X =
[  11.836  -87.106  207.609  -47.656  178.655  150.089   15.973   68.890
 -180.634]
X[0] = 11.836
X[-3] = 15.973
X[3] = -47.656
X[2] = 207.609
X[1] = -87.106
X[8] = -180.634

M =
[[-1.442, -0.800, 1.228, -0.865, -1.083, -2.015, 0.899, 0.012, 0.965, -1.036, -1.974, -0.746, 0.165, -1.367, 0.548],
 [-1.605, -0.682, 0.166, -0.776, -0.222, -1.936, 1.290, -0.467, 0.907, -0.901, -2.068, -0.836, -0.085, -0.437, 0.956],
 [-1.515, 1.632, -0.458, -0.186, -0.784, -1.036, -0.193, -0.077, 1.210, -0.709, -0.874, -1.743, 0.369, 0.045, -0.421],
 [-1.745, -0.991, 1.012, -1.521, 0.084, -2.289, 1.407, -0.479, 1.090, -0.698, -1.495, -0.186, -0.275, -1.773, 0.860],
 [1.175, 0.055, -1.835, -0.666, -1.076, 0.981, -0.827, 0.929, -1.882, 0.065, 0.171, 0.229, -0.606, -0.297, -1.003]]
M[0,0]: -1.442
M[0]: [-1.442, -0.800, 1.228, -0.865, -1.083, -2.015, 0.899, 0.012, 0.965, -1.036, -1.974, -0.746, 0.165, -1.367, 0.548]
M[:, 7]: [0.012, -0.467, -0.077, -0.479, 0.929]
M[0,13]: -1.367
M[3,0]: -1.745
M[4,11]: 0.229
M[0,4]: -1.083
M[3]: [-1.745, -0.991, 1.012, -1.521, 0.084, -2.289, 1.407, -0.479, 1.090, -0.698, -1.495, -0.186, -0.275, -1.773, 0.860]
M[2,12]: 0.369
M[2,11]: -1.743
M[4,2]: -1.835
M[:, 8]: [0.965, 0.907, 1.210, 1.090, -1.882]
M[0,11]: -0.746
M[:, 9]: [-1.036, -0.901, -0.709, -0.698, 0.065]
M[1,9]: -0.901
M[1,4]: -0.222
M[1,2]: 0.166
M[4,14]: -1.003
M[3,11]: -0.186
M[:, 12]: [0.165, -0.085, 0.369, -0.275, -0.606]
M[2,0]: -1.515
M[3,10]: -1.495
M[:, 11]: [-0.746, -0.836, -1.743, -0.186, 0.229]
M[4,10]: 0.171
M[3,2]: 1.012
M[4,9]: 0.065
M[1]: [-1.605, -0.682, 0.166, -0.776, -0.222, -1.936, 1.290, -0.467, 0.907, -0.901, -2.068, -0.836, -0.085, -0.437, 0.956]
M[0,7]: 0.012
M[1,10]: -2.068
M[3,5]: -2.289
M[:, 1]: [-0.800, -0.682, 1.632, -0.991, 0.055]
M[:, 4]: [-1.083, -0.222, -0.784, 0.084, -1.076]

x = ((-11.5, -35.3, -1.7, 2.8, 20.0, 1.6, 20.8, -26.8, 5.2, -10.2), (3.8, -18.3, -6.4, 40.3, -0.8, -6.0, -10.1, -6.3, -31.2, 0.5), (20.4, -4.3, -9.6, -21.2, 35.9, -1.4, -26.1, -13.9, -3.3, -30.0), (6.2, 24.9, -7.5, 4.3, -11.2, -12.2, -41.0, 11.0, 4.8, -18.2), (-9.4, -0.5, 17.6, 6.9, -23.3, -11.9, 9.0, 25.2, 43.2, -2.0), (30.0, 17.3, 15.1, -8.1, 18.4, 11.1, -3.8, 33.4, 26.0, 4.0), (-5.6, 12.8, 8.6, -28.9, 0.4, 10.8, 14.3, 16.7, 23.5, -6.7), (61.4, -4.0, 4.4, 4.5, -4.2, 19.3, 9.4, 27.4, -20.0, 10.5), (12.0, 31.5, -32.0, 14.5, -10.8, -10.8, -12.0, -19.6, 6.4, 18.5), (-17.6, 3.0, -16.2, -14.4, 13.4, 20.4, -12.8, 31.0, -26.7, -36.4), (-19.9, -23.2, -10.7, -4.6, 15.0, -10.1, -2.5, -31.1, 2.8, -12.2), (-4.7, 35.8, -44.6, 2.2, -2.6, 6.3, 7.6, -2.2, -9.9, 20.1), (6.8, 13.3, -6.2, -4.6, 49.2, -7.2, -13.2, -23.8, 30.2, -2.5), (24.3, -7.0, -12.6, -4.1, 24.1, -8.1, -20.5, -16.6, 19.4, -29.2), (31.3, -1.0, 16.4, 8.9, -10.3, -3.5, -8.4, 34.8, 21.7, -2.4))
x[0,0]: -11.5
x[-6,3]: -14.4
x[11,-5]: 6.3
x[5]: [30.0, 17.3, 15.1, -8.1, 18.4, 11.1, -3.8, 33.4, 26.0, 4.0]
x[9,7]: 31.0
x[10,8]: 2.8
x[-14,9]: 0.5
x[-3]: [6.8, 13.3, -6.2, -4.6, 49.2, -7.2, -13.2, -23.8, 30.2, -2.5]
x[14,-5]: -3.5
x[13,-1]: -29.2
x[5,6]: -3.8
x[6,8]: 23.5
x[6,9]: -6.7
x[-10,-8]: 15.1
x[0]: [-11.5, -35.3, -1.7, 2.8, 20.0, 1.6, 20.8, -26.8, 5.2, -10.2]
x[-12,1]: 24.9
x[13,5]: -8.1
x[-3,-8]: -6.2
x[:, 5]: [1.6, -6.0, -1.4, -12.2, -11.9, 11.1, 10.8, 19.3, -10.8, 20.4, -10.1, 6.3, -7.2, -8.1, -3.5]
x[12,-5]: -7.2
x[4,0]: -9.4
x[4,4]: -23.3
x[:, 6]: [20.8, -10.1, -26.1, -41.0, 9.0, -3.8, 14.3, 9.4, -12.0, -12.8, -2.5, 7.6, -13.2, -20.5, -8.4]
x[2,-6]: 35.9
x[:, 9]: [-10.2, 0.5, -30.0, -18.2, -2.0, 4.0, -6.7, 10.5, 18.5, -36.4, -12.2, 20.1, -2.5, -29.2, -2.4]
x[-11,-5]: -11.9
x[-6]: [-17.6, 3.0, -16.2, -14.4, 13.4, 20.4, -12.8, 31.0, -26.7, -36.4]
x[-11,-2]: 43.2
x[0,-7]: 2.8
x[9,-1]: -36.4
x[-14]: [3.8, -18.3, -6.4, 40.3, -0.8, -6.0, -10.1, -6.3, -31.2, 0.5]
x[11,3]: 2.2
x[:, -10]: [-11.5, 3.8, 20.4, 6.2, -9.4, 30.0, -5.6, 61.4, 12.0, -17.6, -19.9, -4.7, 6.8, 24.3, 31.3]
x[:, -2]: [5.2, -31.2, -3.3, 4.8, 43.2, 26.0, 23.5, -20.0, 6.4, -26.7, 2.8, -9.9, 30.2, 19.4, 21.7]
x[2,5]: -1.4
x[10,-8]: -10.7
